Here is a tiny trained network, its code and every weight. The questions are about switching its units off for an input and a class, where a switched-off unit gives its printed mean instead of its output.

import numpy as np


def w(rows, s, z=0):
    codes = np.array(rows[::2]) - 128.0
    scale = np.full(codes.shape[1], s)
    scale[-1] = z or s
    return codes * scale


def norm(h):
    return h / np.sqrt((h * h).mean(-1, keepdims=True) + 1e-5)


def f(y):
    return y / 2 * (1 + np.tanh(0.7978845608 * (y + 0.044715 * y**3)))


def log_softmax(a):
    a = a - a.max(-1, keepdims=True)
    return a - np.log(np.exp(a).sum(-1, keepdims=True))


def net(x, mask):
    res = np.array(x, float).reshape(1, 8) / 4 @ E
    u = 0
    for l in range(2):
        y = f(norm(res) @ A[l][:, :-1].T + A[l][:, -1])
        res = res + np.where(mask[u : u + 3], y, B[l][:, -1]) @ B[l][:, :-1]
        u += 3
    return log_softmax(norm(res)[-1] @ U[:, :-1].T + U[:, -1])


A, B = {}, {}
E = w([
[140,105,142],'x0',
[218,156,160],'x1',
[163,6,186],'x2',
[99,183,94],'x3',
[31,187,231],'x4',
[133,115,141],'x5',
[115,103,131],'x6',
[139,153,127],'x7',
],0.011)
A[0] = w([
[232,176,31,23],'L0N1',
[191,72,14,162],'L0N2',
[170,136,2,2],'L0N3',
],0.0086,0.0096)
B[0] = w([
[2,165,99,149],'L0N1',
[11,199,223,255],'L0N2',
[174,9,53,130],'L0N3',
],0.0061,0.0049)
A[1] = w([
[46,83,74,164],'L1N1',
[119,56,188,254],'L1N2',
[172,74,3,122],'L1N3',
],0.016,0.0052)
B[1] = w([
[203,197,134,214],'L1N1',
[169,110,91,254],'L1N2',
[57,53,251,165],'L1N3',
],0.016,0.0078)
U = w([
[146,90,2,232],'0',
[187,133,47,147],'1',
[14,49,187,107],'2',
[207,143,39,115],'3',
[185,122,12,120],'4',
[243,166,56,3],'5',
],0.0088,0.0061)

Each question gives the input, the list of numbers given to net, and the class t.
The units are the neurons (one row each of A and B). Each row of codes is followed by its name. A weight is (code - 128) times the scale printed after its matrix; where a second scale follows, it is the last column's (A, B and U).
mask holds one flag per neuron, layer by layer. A switched-off neuron (its flag False) gives its mean, the last column of its row in B, instead of its output. The means were averaged over made-up inputs and are rounded, as every weight is.
A unit's drop is (log p(t) with every unit on - log p(t) with that unit switched off) / (log p(t) with every unit on - log p(t) with every unit switched off).
The circuit of an input: a set's keep is (log p(t) with only the set's units on - log p(t) with every unit switched off) / (log p(t) with every unit on - log p(t) with every unit switched off). Starting from all 6 units, units are removed one at a time, each time the one whose removal leaves the highest keep (on an exact tie, the one counted first), for as long as the keep stays at least 0.8.
units of the circuit, in order: the units of the circuit, biggest drop first
k most important neurons: the k neurons with the biggest drops, biggest first
drop when u is switched off: that unit's drop, to one decimal
input [-7,-8,5,2,-3,-5,3,-2], class 5: 2 most important neurons : L1N1, L0N2
input [7,-5,-6,-1,-7,-3,7,5], class 2: 3 most important neurons : L1N3, L0N3, L1N2
input [8,-4,7,4,3,-3,-7,3], class 0: units of the circuit, in order : L1N2
input [5,-4,6,6,4,-3,-2,-1], class 0: units of the circuit, in order : L1N2, L0N2
input [4,-8,8,-7,4,-5,0,-7], class 0: 3 most important neurons : L1N2, L1N3, L0N2
input [8,-6,-5,5,-6,4,4,-4], class 2: 3 most important neurons : L1N3, L1N2, L0N3
input [-1,2,-2,7,-8,-4,-3,5], class 2: 2 most important neurons : L1N3, L0N3
input [4,-4,5,7,-7,6,5,-5], class 2: 2 most important neurons : L1N3, L0N1
input [2,-2,-1,-5,-6,-2,1,-5], class 2: 2 most important neurons : L1N3, L0N1
input [0,0,6,-3,4,-4,3,3], class 0: 4 most important neurons : L1N2, L1N1, L0N2, L1N3
input [-6,-6,-1,2,0,5,-4,-3], class 5: drop when L1N1 is switched off : 0.7
input [-3,-4,5,3,0,5,5,-6], class 1: drop when L1N1 is switched off : 0.2
input [5,-5,-2,5,-8,-1,-8,0], class 2: drop when L0N3 is switched off : 0.1
input [-3,-8,-2,-1,0,-2,-2,4], class 5: most important neuron : L1N1
